Each row has a name. Each piece below is followed by the name of the row it came from, unless a question asks for something else. Each question is about the rows just above it.

R: [114 154 141 145 120 178 150 102 166 106 159 143 124 139 111 161 127 154
 108 140 173 114 107 125 172 129  87 115 131 141 123 199 146 140  53 130
 155  92 144]
J: [137 164 141 116 116 110 138 150  84  41 120 129 123 123 113 182 133 123
 111 161 169 112 173 125  73 104 107 132  81 119  89 151 136  12 128 110
 131 100 211]
P: [157 206 130 131 122 107 132 162 230  91 155 130 125 113 112 107 136 109
 113  75 109 147 163 141 143 102 126  94 149 133 100 152 152 137  69 114
  99 139 160]
W: [133  96 118 110 150 138 116 116  99 203 128 124 124 169 136  78 132 132
 116 123 113 153 156 111 127 101 140 102 109 117 124 109 152 185 176 136
 117  74 172]
C: [ 99 133 131 140 125 132 142 100 129 129  97 142 135 113 123 169 136 162
 151 120 100 123 107 125 154 106 118 144 138  69 113 175 156 111 159 112
  88 115 216]
Which row holds [150 138 110 116 116] read backwards?  J
Where do [114 154 141 145 120 178 150 102 166 106 159 143 124 139 111 161 127 154
 108 140 173 114 107 125 172 129  87 115 131 141 123 199 146 140  53 130
 155  92 144] appear?  R
Which row holds this, read backwards? [111 156 175 113  69 138]  C

fizi: [182  82 133 171 135  36 179 109 123 132  44 132 139  95 130 219 187 174
 142  84 128 120 112  95 181]
varep: [136  88 123 138 130 157 139 103 127 118 141 124 119 108 130 146 146 129
 121 125 121 147 115 113 127]
lelet: [151  67 118 155 113 187 167  70 121 135 189 125 133  77 129 172  92  73
 115 157 124 136  95 139 143]
Rov: [206 129 119 133 128 190 131 132 101 129 127 117 124 126 125 122 122 123
 135 124 126 119 127 139 135]
velol: [156 229 121 162 117 143 145 173 153 127 126 129 125 201 124 166  72  43
 117  56 124 143 158  38 144]
dipe: [113 120 120 110 133 206 129 119 133 128 190 131 132  98 129 110 183 212
 124  77 134 114 142  38 103]
talat: [129 130 122 134 123 114 140 134 129 125 118 113 125 135 125 136  64  61
 134 161 126 115 135 177 160]
pamel: [116 133 131 101 131  65  91 157 148 129  84 141  95 219 139 130 139 155
 128 147 125 140 140 175 104]
baki: [124 125 126 117 132 114 132 132 121 130 115 128 125 141 123 125 131 140
 132 132 135 121 123 137 116]
[219 130  95 139] is which row, read backwards?  fizi
Which row holds [129  98 132 131 190 128 133 119 129 206] read backwards?  dipe
[126 127 153 173 145 143 117 162] is which row, read backwards?  velol
Which row holds this, read backwards? [175 140 140]  pamel
[115  73  92 172 129  77 133 125 189 135 121] is which row, read backwards?  lelet

T: [213  87 180 179  79  60 229 162  74]
V: [126 198 218 180  78  63  29 122  23]
F: [ 80 221  85  49  61 121 179 209  89]
E: [148 177 103 217 180  91  56 156  79]
Q: [ 91  58 199 126  92  91 127 193 186]
Y: [ 96  94 225  87  92  91  56 199 126]
H: [ 82 225  47  36 100 233 223 168  95]
[ 79 156  56  91 180 217] is which row, read backwards?  E
which: [ 96  94 225  87  92  91  56 199 126]  Y
Which row holds this, read backwards? [126 199  56  91]  Y
Which row holds [193 127] read backwards?  Q
[ 89 209 179 121  61  49  85] is which row, read backwards?  F

gez: [124 130 127 127 130 128 139 127 128 188 128 128 131  41 130 134 113 152
 119 128 128 133 123 139 133 172 162 126 128 128]
togin: [127 128 127 131 128 130 130 131 128 128 128 129 134 130 131 128 130 128
 127 129 128 123 126 131 125 134 123 127 128 128]
Zaga: [130 121 124 127 131 108 181  59 129 130 129 127 123 122 129 124 176 127
 126 126 128 128 124 123 158 130 116 131 129 126]
veg: [181 130 129 122 128 114 118 118 128 108 128 122 125 111 121 131 127 130
 129 122 128 120 133 129 128 133 117 157 124 130]
nime: [127 128 137 124 126  58 121 124 129 123 129 126 126 122  78 152 129 128
 110 126 129 126 169 165 132 124 131 128 127 127]
[130 124 157] is which row, read backwards?  veg
[134 129 128 128 128 131] is which row, read backwards?  togin

